Below is a small trained network, with its code and all its weights. Each question gives an input and a target symbol and asks what happens when units are switched off, that is, made to give their printed mean instead of their output.

import numpy as np


def w(rows, s, z=0):
    codes = np.array(rows[::2]) - 128.0
    scale = np.full(codes.shape[1], s)
    scale[-1] = z or s
    return codes * scale


def norm(h):
    return h / np.sqrt((h * h).mean(-1, keepdims=True) + 1e-5)


def softmax(a):
    e = np.exp(a - a.max(-1, keepdims=True))
    return e / e.sum(-1, keepdims=True)


def log_softmax(a):
    a = a - a.max(-1, keepdims=True)
    return a - np.log(np.exp(a).sum(-1, keepdims=True))


def net(x, mask):
    ids = ['Γαβδζτφω'.index(c) for c in x.split()]
    T = len(ids)
    res = E[ids] + P[:T]
    u = 0
    for l in range(2):
        r = norm(res)
        for j in range(3):
            rows = slice(2 * j, 2 * j + 2)
            q, k, v = (r @ M[l][rows].T for M in (Q, K, V))
            z = softmax(np.where(np.tri(T) > 0, q @ k.T / 2**0.5, -1e9)) @ v
            o = O[l][rows]
            res = res + np.where(mask[u + j], z, o[:, -1]) @ o[:, :-1]
        u += 3
    return log_softmax(norm(res)[-1] @ U[:, :-1].T + U[:, -1])


Q, K, V, O = {}, {}, {}, {}
E = w([
[221,128,155,114,172,41,76,117,229,111,134,146],'Γ',
[128,151,200,133,62,104,98,91,191,182,141,188],'α',
[135,97,102,39,112,90,158,82,189,115,245,139],'β',
[195,2,95,106,84,83,130,5,123,92,131,150],'δ',
[198,86,126,57,48,79,122,109,127,143,99,117],'ζ',
[190,23,160,86,129,177,102,105,171,71,244,121],'τ',
[222,159,75,56,91,160,120,115,183,150,100,147],'φ',
[102,104,88,121,132,187,167,147,182,24,146,75],'ω',
],0.0056)
P = w([
[98,156,122,137,156,133,140,87,92,132,119,124],'0',
[189,33,142,57,112,159,233,87,251,151,176,117],'1',
[113,70,108,64,138,130,107,136,133,135,173,164],'2',
[99,153,124,123,137,133,103,101,136,168,141,61],'3',
[175,101,135,134,92,136,174,109,175,125,157,114],'4',
[108,105,109,82,97,116,91,123,138,102,147,136],'5',
[129,165,159,119,145,128,157,140,96,106,102,164],'6',
[177,105,133,147,85,127,160,126,179,135,143,121],'7',
[107,96,109,98,93,120,79,143,150,102,127,147],'8',
[110,142,118,147,130,134,90,155,125,188,126,85],'9',
[184,106,139,157,68,117,149,157,170,139,127,126],'10',
[126,105,110,123,76,113,79,166,147,106,113,152],'11',
[138,132,184,131,153,161,136,158,103,90,107,199],'12',
[191,101,141,152,83,131,174,113,192,130,142,125],'13',
],0.012)
Q[0] = w([
[112,140,110,161,124,120,74,126,108,173,139,35],'L0H1',
[203,148,174,197,141,151,253,96,115,178,168,78],'L0H1',
[177,136,145,177,89,140,171,74,187,178,135,25],'L0H2',
[84,111,98,123,126,115,15,136,116,188,122,95],'L0H2',
[80,160,145,102,153,133,87,130,50,98,95,166],'L0H3',
[167,118,151,92,128,121,187,158,128,53,121,208],'L0H3',
],0.026)
K[0] = w([
[134,150,147,107,137,119,143,86,77,35,82,183],'L0H1',
[77,94,132,109,195,188,174,58,91,95,250,81],'L0H1',
[73,168,143,146,212,163,183,28,28,72,121,141],'L0H2',
[161,156,167,74,69,82,155,168,149,62,104,204],'L0H2',
[145,100,154,164,170,135,64,215,126,101,144,50],'L0H3',
[75,62,57,166,62,99,108,148,178,215,137,96],'L0H3',
],0.022)
V[0] = w([
[214,196,57,22,97,250,132,126,120,154,98,121],'L0H1',
[185,166,80,126,222,75,112,154,199,99,146,122],'L0H1',
[168,81,63,129,128,130,144,120,28,79,105,94],'L0H2',
[171,30,168,116,21,134,87,82,123,106,232,178],'L0H2',
[66,124,75,97,67,19,205,172,134,166,107,120],'L0H3',
[199,115,184,123,198,30,64,123,167,119,152,127],'L0H3',
],0.02)
O[0] = w([
[242,143,99,134,194,227,157,145,141,159,254,161,175],'L0H1',
[157,127,123,40,208,71,62,171,193,119,125,143,171],'L0H1',
[141,157,127,25,109,65,179,160,122,65,111,137,82],'L0H2',
[79,142,171,144,57,102,68,58,133,41,118,251,251],'L0H2',
[132,111,103,28,116,32,131,202,108,177,205,101,98],'L0H3',
[170,183,157,104,68,201,94,92,26,111,121,85,189],'L0H3',
],0.0075,0.018)
Q[1] = w([
[160,112,144,140,140,104,166,196,126,92,105,199],'L1H1',
[175,170,109,107,85,150,254,125,135,124,177,159],'L1H1',
[33,160,82,123,168,134,47,99,46,136,166,160],'L1H2',
[147,156,147,101,208,147,114,166,79,145,125,100],'L1H2',
[91,110,177,83,62,112,131,68,129,95,102,101],'L1H3',
[155,95,137,118,101,78,215,121,235,102,115,152],'L1H3',
],0.025)
K[1] = w([
[115,48,157,147,90,126,181,135,213,151,83,128],'L1H1',
[137,151,152,144,211,150,253,127,117,106,60,81],'L1H1',
[190,93,142,134,58,196,22,175,188,108,153,154],'L1H2',
[152,106,185,85,199,181,116,140,113,144,128,121],'L1H2',
[119,152,169,135,181,129,75,28,112,97,71,123],'L1H3',
[96,163,71,100,197,57,225,79,154,95,99,146],'L1H3',
],0.023)
V[1] = w([
[50,179,61,109,178,103,16,123,41,118,192,141],'L1H1',
[148,95,80,148,84,142,104,190,161,117,210,194],'L1H1',
[130,188,105,85,125,115,51,51,145,142,238,205],'L1H2',
[244,86,216,119,68,156,51,159,207,100,134,130],'L1H2',
[53,136,169,144,176,120,31,89,69,99,44,132],'L1H3',
[58,143,154,133,80,63,181,109,6,136,105,126],'L1H3',
],0.017)
O[1] = w([
[177,160,157,99,101,159,71,93,213,35,119,182,159],'L1H1',
[172,98,223,112,191,148,155,96,128,85,104,155,160],'L1H1',
[97,120,89,165,132,77,124,141,158,187,118,2,253],'L1H2',
[102,154,11,71,120,106,203,190,118,133,124,154,205],'L1H2',
[203,92,176,102,172,109,231,162,98,170,181,93,169],'L1H3',
[178,116,63,145,196,178,106,155,171,194,193,98,78],'L1H3',
],0.0073,0.023)
U = w([
[171,153,176,47,164,168,81,131,25,132,88,81,189],'Γ',
[121,90,169,213,161,123,115,130,138,216,125,41,226],'α',
[115,134,133,53,166,42,66,133,233,68,83,102,6],'β',
[125,139,118,108,75,68,241,124,66,127,179,104,93],'δ',
[81,210,2,131,87,173,68,113,114,105,138,140,71],'ζ',
[142,118,219,212,59,170,123,67,155,76,92,166,150],'τ',
[185,133,124,137,225,158,161,173,160,141,229,216,158],'φ',
[62,88,112,131,204,132,179,200,129,130,45,192,167],'ω',
],0.0052,0.0024)

Each question gives the input, a string of symbols that net reads in full, and the target symbol t.
The units are the heads (2 rows each of Q, K, V and O). Each row of codes is followed by its name. A weight is (code - 128) times the scale printed after its matrix; where a second scale follows, it is the last column's (O and U).
mask holds one flag per head, layer by layer. A switched-off head (its flag False) gives its mean, the last column of its rows in O, instead of its output. The means were averaged over made-up inputs and are rounded, as every weight is.
A unit's drop is (log p(t) with every unit on - log p(t) with that unit switched off) / (log p(t) with every unit on - log p(t) with every unit switched off).
The circuit of an input: a set's keep is (log p(t) with only the set's units on - log p(t) with every unit switched off) / (log p(t) with every unit on - log p(t) with every unit switched off). Starting from all 6 units, units are removed one at a time, each time the one whose removal leaves the highest keep (on an exact tie, the one counted first), for as long as the keep stays at least 0.8.
units of the circuit, in order: the units of the circuit, biggest drop first
unit that matters most: the unit with the biggest drop
heads that matter: for each layer, one digit per head in row order, 1 if its drop is at least 0.15 and else 0, layers parted by /
input ω φ Γ Γ ω τ ω Γ δ, target β: unit that matters most	L0H2
input Γ ω β δ Γ, target ζ: heads that matter	011 / 101
input τ Γ τ φ α φ τ τ δ, target ζ: units of the circuit, in order	L0H1, L1H3, L1H2
input τ τ τ τ δ ζ φ α φ τ Γ τ α β, target δ: units of the circuit, in order	L0H3, L1H1
input α δ ω, target τ: units of the circuit, in order	L0H1, L1H2
input β Γ Γ δ ζ δ τ τ, target α: heads that matter	011 / 010
input β φ τ τ Γ τ Γ ω τ β δ τ Γ, target β: units of the circuit, in order	L0H2, L1H1, L0H3, L1H2
input τ ζ τ Γ τ δ, target β: heads that matter	110 / 110
input α ζ τ α, target α: units of the circuit, in order	L0H1, L1H3
input τ φ α τ α α τ α Γ Γ ω, target δ: units of the circuit, in order	L1H3, L0H3
input Γ α Γ α τ β φ τ α τ, target φ: heads that matter	100 / 000
input Γ τ τ ζ τ Γ τ τ, target ζ: heads that matter	011 / 001
input Γ ζ Γ δ, target Γ: units of the circuit, in order	L0H3, L0H2
input τ Γ τ α τ τ φ, target α: units of the circuit, in order	L0H2
input τ τ φ δ τ β, target ζ: units of the circuit, in order	L0H1, L1H3, L1H2
input α Γ Γ δ Γ β β ω ω δ Γ τ Γ, target δ: heads that matter	010 / 000
input α φ α δ β α Γ τ τ α α Γ α, target α: heads that matter	111 / 000
input ζ τ τ τ ζ Γ ω τ β β τ, target β: units of the circuit, in order	L1H3, L0H3
input τ τ τ φ τ, target δ: units of the circuit, in order	L1H3, L1H1, L0H2, L0H1
input τ τ τ, target φ: units of the circuit, in order	L0H2, L1H3, L0H1
input δ ζ τ τ, target δ: units of the circuit, in order	L0H2, L1H3, L0H1
input Γ τ Γ β Γ α τ, target β: units of the circuit, in order	L0H2, L1H1, L1H2, L0H3
input τ Γ τ τ α τ τ τ τ φ φ Γ β Γ, target δ: heads that matter	000 / 001
input Γ φ Γ τ α τ φ φ, target ζ: unit that matters most	L0H2
input Γ φ τ φ, target Γ: heads that matter	101 / 000
input α Γ τ Γ, target α: heads that matter	110 / 000
input α α τ φ, target α: unit that matters most	L0H1
